Each row has a name. Each piece below is followed by the name of the row it came from, unless a question asks for something else. Each question is about the rows just above it.

[ 89 102 178  89 115 175] -> k900
[126 111 133 112 112 117] -> k188
[ 61 155 130  87 125 181] -> k543
[161 113  96 113 135 105] -> k431
The value that k431 holds more than once: => [113]
The value that k900 holds more than once: => [89]

[161 174 174 174 185 161 182 174 174 140] : k306
[100 121 131 129 139 148 167 174 166 169] : k41
[100 121 131 129 139 148 140 155 193 155] : k105
The value that k105 holds more than once: => [155]
Which row holds [100 121 131 129 139 148 167 174 166 169]? => k41
[129 139 148 167 174 166] is in which row? => k41
q: [182 174 174 140] => k306

[118 172 108 127  91 103 158 116 139 123 178 147 165 166 105 182 183  92] = k554
[124 145 116 137 124 109 146 113 159 131 165 156 164 180  86 155 153 103] = k964
[116 180 112 108  63 116 151 133  90 112 154 111 130 101 105 179 185 105] = k130
[149 104 160 137 168 165 113 156 120 143  91 116 100  93 174  92  93 176] = k921
[151 102 162 139 171 168 112 157 121 145  90 116 100  93 175  90  91 178] = k853
[122 184 119 113  69 124 154 140  92 118 155 113 132 100 175 181 188 114] = k63
[151 102 162 141 174 167 114 156 126 146  93 120 104 100 170  92  92 177] = k246
Which value appears more than once in k921? => [93]
q: [139 171 168 112 157] => k853

[ 88 151 111 124 158 130] -> k158
[151  88 127 132 133  68] -> k159
[134 136 113 119 117  96] -> k62
[144 137 113 133 143  79] -> k77
[151  88 127 132 141  86] -> k988
[136 129  92 133 108 103] -> k424
[ 60 123  76 138  99 120] -> k123
[180 131 153 129 131  73] -> k899
[ 99 112 136 129  93 106] -> k49
The row with [136 129  93] is => k49
Which row holds [151  88 127 132 133  68]? => k159
The row with [129  92 133 108 103] is => k424
Repeated in k899: => [131]

[166 166 159 175  58  75  90] : k642
[172  88 129 180 172  81  87] : k749
[ 86 185 185  82 185 171 175] : k762
Which value appears more than once in k749? => [172]
Which value appears more than once in k642? => [166]
q: [ 82 185 171] => k762
The value that k762 holds more than once: => [185]

[144 159 124 116 143 102 134 150 156 166 133 104 137 151 158 158 117 135
 103 123 158 112 111 145  95 128 127 145 128 133 144 133 132 138 148 166
 135 106] -> k243
[110  97 140 143 109 142 111 132  90  95 100 141 139 122 121  87 127 111
 168 121  98 142 134 124 157 116 114  99 102 138 114 133 139 115 107  76
 116 160] -> k415
[141 158 145 124 123 112 118 164 116 167 100 129 145 156 159 140 113 119
 138 109 142 117 109 166  93 117 111 127 114 140 145 141 144 134 141 149
 128 111] -> k88
[142 101 142 143  96 125 114 156 103 156  93 165 137 133 131 134 124 117
 144  91 115 133 110 160 104 116  83 126 113 134 133 164 123 134 130 146
 128 111] -> k932
[114  72 147 145  82 135 105 169  63 151  63 153 152 152 133  99 116  90
 198  92  99 132 110 151 107  99  81  97  93 140 145 141 144 124 123 112
 115 131] -> k993
[144 159 124 116 143 102 134 150 156 166 133 104 137 151 158 158 117 135
 103 123 158 112 111 145  95 128 127 145 139 133 150 143 120 144 143 184
 143  90] -> k128
[143  93 144 143  82 123 112 158  95 157  83 175 138 151 133 133 122 115
 148  89 113 133 108 167 103 111  80 125 109 135 148 166 125 134 129 147
 128 112] -> k369
[149 139 129 119 117  97 128 167 133 193 101 120 142 166 165 161 111 124
 121 107 156 106 106 174  72 118 115 139 127 137 149 143 141 143 156 173
 131  99] -> k562
[145 141 144 124 123 112] is in which row? => k993
Which row holds [144 159 124 116 143 102 134 150 156 166 133 104 137 151 158 158 117 135
 103 123 158 112 111 145  95 128 127 145 139 133 150 143 120 144 143 184
 143  90]? => k128
Where do [144 159 124 116 143 102 134 150 156 166 133 104 137 151 158 158 117 135
 103 123 158 112 111 145  95 128 127 145 128 133 144 133 132 138 148 166
 135 106] appear? => k243
Which row holds [141 158 145 124 123 112 118 164 116 167 100 129 145 156 159 140 113 119
 138 109 142 117 109 166  93 117 111 127 114 140 145 141 144 134 141 149
 128 111]? => k88

[119 147 150 147 140 145 145] = k695
[125 134  73 120 119 139 124] = k456
[140 130 136 183 118 128 117] = k346
[ 97 166 128  95 153 169 131] = k202
[113 136 140  77 140 183 140] = k254
[ 97 150 128 150 153 150 150] = k29
[129 146 123 161 126 109 144] = k775
[140 130 136 183 118  76 137] = k353
q: [147 150 147] => k695
The value that k254 holds more than once: => [140]
Which value appears more than once in k29? => [150]
The row with [119 147 150 147 140 145 145] is => k695

[109 178 155 125 140 163 140 127  97 140 110 105 137  98 104 119 129 126
 142 145 150 129  76 118 172 128 108 108 167  96 144 103 114 101] -> k558
[113 118 164 143 124 150 130 129 140 143 140 110 120 116 134 121 151 147
 125 136 119 144 104 100 122 139 103 117 141 103 106 152 113 162] -> k798
[109 159 170 140 130 124 150 129 116 150 164 101 118  98 114 117 152 147
 139 146 134 140  77 100 159 136 103 108 164  93 121 134 113 152] -> k256
[124 171 120 115 140 136 132 125  96 128 108 130 118 119 104 130 112 113
 142 132 149 105 117 144 167 118 135 121 140 128 158  96 130  87] -> k212
[151  76  99 132 115  88 118 131 165 111 148 149 122 159 161 136 128 131
 110 112 107 132 180 139  75 130 148 151  93 159 107 157 142 158] -> k767
[118 135 158 138 134 148 139 131 129 132 128 101 140 102 119 117 139 138
 122 143 132 147  76 113 150 138 105 114 166  93 112 134 113 131] -> k960
[117 164 126 115 129 144 120 122  99 148 114 156 118 139 121 140 126 122
 156 120 136 105 169 119 136 115 133 123 100 152 163 107 133 125] -> k903
[124 171 120 115 140 136 132 125  96 128 108 130 135 119 104 130 112 113
 142 132 149 111 117 144 167 118 135 121 140 128 158  96 130  87] -> k764
[156 100  84 117 122  84 118 128 139 104 129 156 133 159 142 140 107 111
 120 112 122 116 180 167  97 121 163 152  93 162 135 124 146 111] -> k945
[156 117  84 116 134  86 130 132 129 100 120 132 150 139 125 132 107 111
 112 122 136 125 132 170 132 123 161 147 129 145 136 108 144  87] -> k207
[155  76 109 143 115  84 125 133 170 100 151 119 147 144 161 123 133 138
 110 121 107 150 133 140  75 140 137 152 120 130 106 161 134 161] -> k245
q: [134 148 139 131 129 132 128 101 140 102 119 117] => k960
q: [118 135 158 138 134 148 139 131 129 132 128 101 140 102 119 117 139 138
 122 143 132 147  76 113 150 138 105 114 166  93 112 134 113 131] => k960
q: [124 150 130 129] => k798
q: [124 171 120 115 140 136 132 125  96 128 108 130 118 119 104 130 112 113
 142 132 149 105 117 144 167 118 135 121 140 128 158  96 130  87] => k212
q: [ 75 140 137 152 120 130] => k245

[143 126 107 154 102 114 137 153 154 103 123 106 112  96 157 118 124 130
 133 140 116 121 146] -> k851
[160 149 149 129 103 134 129 136  93 125 133 110 163 139 109 116 126 115
 139 114 160 146 140] -> k765
[132 121 143 126 107 156 102 114 137 153 140 160 135 140 111 137 144 137
 102 122  86 128 104] -> k125
[ 89 117 100 135 146 113 146 137 153 102 123 110 111  95 160 117 124 130
 134 139 121 123 146] -> k76
[132 117 141 123 114 152 102 114 137 154 138 157 129 144 111 142 143 138
 101 128  84 125 102] -> k693
[107 102 113 121 142 109 121 147 145 115 121  92 110 121 136 134 127 132
 127 163  86 107 135] -> k999
[136 155 103 124 112 111  94 160  77 142 122 120 110 146 117 150 132  77
 115 161  77 104 112] -> k449
[ 89 118 100 137 146 114 148 136 155 102 124 112 111  94 160 117 123 132
 135 135 123 123 145] -> k913
[131 129 145 132  92 162 108 117 130 146 145 154 151 132 112 127 145 134
 103 110  97 140 113] -> k150
q: [136 155 102 124 112 111  94 160 117] => k913
Which value appears more than once in k851? => [154]
q: [143 126 107 156 102 114 137 153] => k125
q: [157 118 124] => k851
q: [125 133 110 163 139 109 116 126 115 139 114 160] => k765
q: [ 89 117 100 135 146 113 146 137 153 102 123 110 111  95 160 117 124 130
 134 139 121 123 146] => k76

[126 132 135 106 126 125 116 120 119 161 132 139 132  98  84 133 102 125
 136 117 107 126 155 121 108 126 126 155 125 134 161  95 137  99 123 119
 124 135 136 123 131 110 101 102 150 136 134 145  90 111]  k606
[129 123 136 112 131 109 105 120 135 164 127 146 119 107 119 129 110 123
 141 112 112 139 142 128 113 105 116 154 127 120 161  94 140  98 121 100
 119 125 159 119 129 108 128 119 136 137 108 143  93 114]  k721
[130 149 130 109  90 112 105 120 136 164 125 135 114  95  89 137 114 123
 141 112 114 130 157 133 108 108 119 145 135 129 157  99 128  99 121 101
 130 129 153 109 130 116 109 116 137 134 109 145  97 110]  k383
[141 129 137 103 121 119 103 132 148 181 130 149 130 109  88 137 110 135
 124  98 125 124 149 122 126 123 131 141 137 137 143 130 124 118 142 108
 166 127 149 124 142 142 115 108 139 121 142 146 106  85]  k687
[135 105 129 104 149 121 105 113 135 171 124 137 129 108  89 138  99  99
 137 111 122 142 144 129 130 121  99 151 129 146 155 137 146 104 125  99
 127 150 146 110 130 119 113 101 148 135 124 128 110  99]  k522
[143 127 140 105 127 110  96 115 151 180 132 143 119 107  86 144 115 124
 135 100 120 126 145 128 126 116 124 138 142 129 143 133 124 115 123  98
 146 125 160 117 134 123 121 107 140 123 122 140 104  91]  k951
q: [141 129 137 103 121 119 103 132 148 181 130 149 130 109  88 137 110 135
 124  98 125 124 149 122 126 123 131 141 137 137 143 130 124 118 142 108
 166 127 149 124 142 142 115 108 139 121 142 146 106  85] => k687
Which row holds [143 127 140 105 127 110  96 115 151 180 132 143 119 107  86 144 115 124
 135 100 120 126 145 128 126 116 124 138 142 129 143 133 124 115 123  98
 146 125 160 117 134 123 121 107 140 123 122 140 104  91]? => k951
Which row holds [130 149 130 109  88]? => k687
q: [ 99 151 129] => k522
q: [119 107  86 144] => k951
q: [129 123 136 112 131 109 105 120 135 164 127 146 119 107 119 129 110 123
 141 112 112 139 142 128 113 105 116 154 127 120 161  94 140  98 121 100
 119 125 159 119 129 108 128 119 136 137 108 143  93 114] => k721

[149 114 119  59  75] : k733
[127 128 142 143 133] : k232
[104 141  99  84  95] : k844
[149 108 149  86 103] : k568
[169 164 164 164 115] : k224
Which value appears more than once in k568? => [149]
Repeated in k224: => [164]

[ 86  86 166  86  86]  k307
[135 135 135 135 135]  k643
[125  98  98  98  98]  k277
Repeated in k643: => [135]
The value that k307 holds more than once: => [86]
Repeated in k277: => [98]
q: [135 135 135 135 135] => k643
Where do [125  98  98  98  98] appear? => k277
The row with [ 86  86 166  86  86] is => k307

[ 90 138  68 125 105 122 159 143 177 112 123 175 110 143 130 112 109 130
 135] = k692
[121 114 122 125 132 122 124 131 122 121 130 132 118 117 123 123 127 130
 119] = k616
[134 120 124 124 129 131 132 130 133 130 124 128 133 127 126 134 127 131
 124] = k91
[101 123  87 126 101 124 160 148 168 160 118 165 118 138 122 129 109 131
 128] = k321
[110 137 112 133 153 100 117 121 116 122 119 136 116 138 138 102 119 118
 140] = k644
[112 128 112 131 154 100 114 121 117 135 117 134 117 129 146  97 119 134
 140] = k494
[ 88 133  70 126 119 111 150 135 167 157 117 180 107 138 121 114 106 137
 141] = k601
[160 129 168 116 100 180 135 134 132 111 147  97 159 121 113 188 143 129
 104] = k489
[112 138  68 125 105 122 159 143 160 175 110 123 177 130 143 112 113 130
 135] = k83
[101 129  88 128 112 135 162 144 168 151 123 173 121 131 117 122 104 133
 133] = k390
[ 80 139  70 128 110 109 159 140 168 152 122 170 113 129 121 109 106 131
 141] = k823
Which row holds [ 90 138  68 125 105 122 159 143 177 112 123 175 110 143 130 112 109 130
 135]? => k692
q: [116 100 180 135 134 132 111 147  97 159 121 113] => k489
Which row holds [117 134 117 129]? => k494
q: [177 112 123 175 110 143 130 112] => k692
q: [121 116] => k644

[121 178 121  83] : k701
[156 123 128 151] : k200
[112 133 128 118] : k709
[123 146 102 110] : k655
[174 117 108 125] : k801
[ 94  94 123 123] : k412
[104 130 137 149] : k831
[125 139 129 156] : k110
[107 124  83 152] : k114
[119 134 104 123] : k799
q: [ 83 152] => k114
The row with [119 134 104] is => k799
Which row holds [123 146 102 110]? => k655
The value that k701 holds more than once: => [121]
q: [107 124  83 152] => k114

[128 190 112 133] = k850
[110  86 146 128] = k487
[106 128 146 128] = k550
[106 128 110 157] = k335
[171 116 119 165] = k257
[ 79 123 145  81] = k302
[ 83 132 141 128] = k7
[102 102 102 107] = k145
[128  73 137 142] = k433
[147  60 142 135] = k502
Repeated in k145: => [102]
q: [106 128 146 128] => k550

[117 154 154 154 114 144 103 121 106 110 129 154  98 153 144 120 133  93
 189 125 130 131 117  73 123] = k280
[ 97 133 104 134 121  81 111 137 145 118 154 127 153 117 154 154 154 113
 144 103 121 122 142 141 113] = k901
[167 127 146 176 143 129 170 134 106 105 145 113  98  94 155 140 130 123
 147  59 121 134 126 103 132] = k825
[117 128 146 141 117 107 147 134 108 138 156 133 110 132 127 152 132 138
 132  87  84  84 149 100 134] = k113
[156 119 146 171 163 118 171 125 106 115 141 104  90  90 167 134 111 130
 118  66 129 122 129  93 138] = k602
The row with [117 154 154 154 113 144 103 121] is => k901
Repeated in k825: => [134]
q: [167 127 146 176 143 129 170 134 106 105 145 113  98  94 155 140 130 123
 147  59 121 134 126 103 132] => k825

[ 80  87 133  88] = k587
[156 127 116  89] = k697
[193  99 164 102] = k334
[154 133 163  97] = k682
[128 154 115 144] = k12
[156 127 170 176] = k664
[122  80 135 133] = k608
Where do [127 170 176] appear? => k664
[156 127 116  89] is in which row? => k697

[140 113  61 109 157 129 129 123]  k189
[188 126 116 149 131 158  73  91]  k197
[144 115  61  99 129 138  73  91]  k929
Which row holds [149 131 158  73]? => k197
Repeated in k189: => [129]
[188 126 116 149 131 158  73  91] is in which row? => k197

[123 130 104 148]  k443
[156 122 103 140]  k392
[104 104  57 104]  k144
[123 130 104 151]  k967
q: [122 103] => k392
The row with [130 104 151] is => k967
Where do [123 130 104 148] appear? => k443
Which value appears more than once in k144? => [104]

[147 125 116 139 136 125 146 152 116  97 125] : k837
[128 115 118 118 112 144 138 125 133 104 128] : k747
[118 160  97 134 113 104 139  96 129 130 153] : k183
[113 119 130 124 144 117 110 144 147 133 127] : k87
[162 112 113 147 139 141 161 170 106  74 125] : k667
[113 156 118 138 144 112 133 104 118 125 149] : k717
[129 127 124 126 129 135 127 127 128 125 120] : k980
[147 120 116 139 136 135 146 152 116  97 125] : k418
[117 110 137 117 150 108  95 152 165 139 131] : k896
[129 127 123 126 129 135 127 127 128 126 120] : k815
q: [129 127 123 126 129 135 127 127 128 126 120] => k815
q: [139 141] => k667
The value that k87 holds more than once: => [144]
The row with [129 135 127 127 128 126] is => k815
[136 135 146] is in which row? => k418
Which value appears more than once in k896? => [117]
q: [118 118 112 144 138 125 133 104] => k747

[179 181  93 145 140  92 134 123  95 125 137 150 119  72  88 108  68 119
 186 172 110  66 137 163] : k704
[ 72  91 108 165  97 102 152 134 155 161  91 111 103  91 109 118 184 105
 100 185  73 111  97 168] : k33
[158 121 141 129  71 109  73 152 121 134 157 116 100  71 122 105 171 125
 100 185  73 111  93 168] : k362
[158 121 141 129  71 109  73 152 121 134 157 116 100  71 122 105 171 125
 165 131 156  75  97 100] : k649
The row with [158 121 141 129  71 109  73 152 121 134 157 116 100  71 122 105 171 125
 165 131 156  75  97 100] is => k649
[ 72  91 108 165  97 102 152 134 155 161  91 111 103  91 109 118 184 105
 100 185  73 111  97 168] is in which row? => k33
Which row holds [ 72  88 108]? => k704

[131 139 129 156 148  76 112 120 135 123 120 141 126 147]  k758
[131 139 129  90 148  76 112 120 135 112 120 141 112 112]  k155
[145 123 108 117 116  89 145 162 114 102 113  98 130 120]  k273
[108 145 133  69 129 124 149 136 115 153 139 125 136 129]  k352
[148  76 112 117 112 178 146 128 121 134 139 119 127 107]  k753
[153 130 131  90 112 127 133 164 143 130 105 100 134 149]  k23
[162 131 127 162 164 133 112 100 130 127  90 105 127 136]  k66
[131 139 129  90 148  76 112 120 135 123 128 141 126 147]  k984
[100 121 134 145 141 159 128  92 148 148 139 158 120 138]  k182
Which row holds [131 139 129 156 148  76 112 120 135 123 120 141 126 147]? => k758
Which value appears more than once in k273? => [145]
q: [ 90 112 127 133 164 143 130 105 100] => k23
The row with [131 139 129  90 148  76 112 120 135 123 128 141 126 147] is => k984
The value that k758 holds more than once: => [120]
q: [148  76 112 120 135 123 128 141 126] => k984
The value that k182 holds more than once: => [148]

[111 113 147 131 144 117 163 100  91]  k971
[143 122 113 179 154 172 122 165 175]  k380
[ 99  98 182 168 167 167 130  84 160]  k833
[ 85 168  98 167 182 182 149 175 184]  k542
[ 91  87 175  84 136  77 156  80  76]  k299
[141 145 110  76  95  74 143 104  72]  k549
[182 179 107 177 106 175 100 172 162]  k89
[140 128 182 147  99 138  89  96 111]  k987
[113 102 163 118 140 135 103  95 146]  k582
[ 86  91  89 182 181 181 150 168 179]  k376
q: [179 107] => k89
The row with [ 99 138  89] is => k987
Which row holds [ 98 182 168 167]? => k833

[102 108 148 166 161]  k143
[117 139  76 176 128]  k391
[115 139  95 176  95]  k72
[115 139 104 176  86]  k427
q: [115 139 104 176] => k427
Which value appears more than once in k72? => [95]

